Below are the code and all the weights of a small trained network. Each question names an input and a class and asks about switching units off, where a switched-off unit gives its printed mean instead of its output.

import numpy as np


def w(rows, s, z=0):
    codes = np.array(rows[::2]) - 128.0
    scale = np.full(codes.shape[1], s)
    scale[-1] = z or s
    return codes * scale


def f(y):
    return np.maximum(y, 0)


def log_softmax(a):
    a = a - a.max(-1, keepdims=True)
    return a - np.log(np.exp(a).sum(-1, keepdims=True))


def net(x, mask):
    res = np.array(x, float).reshape(1, 4) / 4 @ E
    y = f(res @ A[0][:, :-1].T + A[0][:, -1])
    res = res + np.where(mask, y, B[0][:, -1]) @ B[0][:, :-1]
    return log_softmax(res[-1] @ U[:, :-1].T + U[:, -1])


A, B = {}, {}
E = w([
[253,159,160,222,50],'x0',
[128,127,125,130,124],'x1',
[236,117,73,38,218],'x2',
[148,39,220,54,50],'x3',
],0.0069)
A[0] = w([
[60,160,174,174,84,70],'neuron 1',
[231,145,163,195,100,75],'neuron 2',
[16,70,112,72,172,158],'neuron 3',
[62,111,134,204,66,177],'neuron 4',
[199,155,136,184,95,92],'neuron 5',
[133,43,207,72,100,74],'neuron 6',
[239,155,61,44,174,83],'neuron 7',
[18,179,141,148,86,180],'neuron 8',
[52,103,173,182,105,89],'neuron 9',
[79,226,2,218,196,127],'neuron 10',
[240,160,162,213,75,148],'neuron 11',
[46,179,180,166,79,92],'neuron 12',
[99,189,39,184,181,77],'neuron 13',
[36,115,86,93,177,161],'neuron 14',
[93,159,176,191,95,126],'neuron 15',
[139,19,201,111,74,221],'neuron 16',
[18,125,130,50,181,66],'neuron 17',
[20,75,99,74,177,53],'neuron 18',
[207,130,107,84,170,255],'neuron 19',
[130,29,194,43,74,105],'neuron 20',
],0.0073,0.0078)
B[0] = w([
[227,71,177,2,125,169],'neuron 1',
[89,186,211,113,117,179],'neuron 2',
[121,179,164,160,164,234],'neuron 3',
[167,90,131,128,177,230],'neuron 4',
[104,192,166,106,139,171],'neuron 5',
[232,170,55,124,59,168],'neuron 6',
[224,78,178,49,163,195],'neuron 7',
[163,75,134,137,184,233],'neuron 8',
[205,92,165,84,165,174],'neuron 9',
[230,129,75,150,71,251],'neuron 10',
[95,180,198,156,164,230],'neuron 11',
[173,98,121,79,155,185],'neuron 12',
[248,162,73,80,26,187],'neuron 13',
[116,177,168,165,168,224],'neuron 14',
[182,83,152,121,168,188],'neuron 15',
[162,159,71,206,128,245],'neuron 16',
[133,198,197,119,142,191],'neuron 17',
[133,185,184,99,114,184],'neuron 18',
[134,74,143,167,222,254],'neuron 19',
[225,173,78,164,82,191],'neuron 20',
],0.0087,0.008)
U = w([
[122,254,227,115,136,87],'0',
[192,12,164,29,167,76],'1',
[201,195,19,134,47,96],'2',
[134,114,120,175,167,254],'3',
[79,76,85,190,162,190],'4',
[56,110,114,68,61,102],'5',
[65,105,91,51,60,98],'6',
[72,106,99,47,56,97],'7',
],0.0089,0.0086)

Each question gives the input, the list of numbers given to net, and the class t.
The units are the neurons (one row each of A and B). Each row of codes is followed by its name. A weight is (code - 128) times the scale printed after its matrix; where a second scale follows, it is the last column's (A, B and U).
mask holds one flag per neuron, in row order. A switched-off neuron (its flag False) gives its mean, the last column of its row in B, instead of its output. The means were averaged over made-up inputs and are rounded, as every weight is.
A unit's drop is (log p(t) with every unit on - log p(t) with that unit switched off) / (log p(t) with every unit on - log p(t) with every unit switched off).
The circuit of an input: a set's keep is (log p(t) with only the set's units on - log p(t) with every unit switched off) / (log p(t) with every unit on - log p(t) with every unit switched off). Starting from the 12 units with the biggest drops (on a tie, the unit counted first), units are removed one at a time, each time the one whose removal leaves the highest keep (on an exact tie, the one counted first), for as long as the keep stays at least 0.8.
units of the circuit, in order: the units of the circuit, biggest drop first
k most important neurons: the k neurons with the biggest drops, biggest first
drop of u: that unit's drop, to one decimal
input [6,1,1,4], class 0: units of the circuit, in order => neuron 11
input [-7,5,0,-6], class 0: units of the circuit, in order => neuron 17; neuron 18
input [6,-3,5,-4], class 0: 4 most important neurons => neuron 11; neuron 2; neuron 5; neuron 8
input [3,5,0,-6], class 2: 2 most important neurons => neuron 10; neuron 13
input [5,1,2,0], class 0: units of the circuit, in order => neuron 11; neuron 2
input [4,-4,-7,7], class 1: 2 most important neurons => neuron 1; neuron 9
input [0,-7,8,-6], class 1: 3 most important neurons => neuron 7; neuron 19; neuron 16
input [-5,-6,-7,8], class 2: 4 most important neurons => neuron 20; neuron 16; neuron 6; neuron 19
input [4,0,-6,7], class 2: 2 most important neurons => neuron 16; neuron 20
input [3,3,2,-8], class 2: 2 most important neurons => neuron 10; neuron 13
input [-2,4,2,3], class 3: 2 most important neurons => neuron 10; neuron 13
input [2,-1,7,-5], class 1: 2 most important neurons => neuron 7; neuron 19
input [-1,7,4,6], class 3: drop of neuron 11 => -0.5
input [-4,-2,-8,6], class 1: 2 most important neurons => neuron 1; neuron 9
input [0,4,7,-4], class 1: units of the circuit, in order => neuron 7
input [-4,-7,5,-7], class 2: drop of neuron 13 => 0.8
input [6,-7,-7,6], class 1: drop of neuron 2 => -0.2
input [2,0,1,-3], class 4: drop of neuron 17 => 0.1
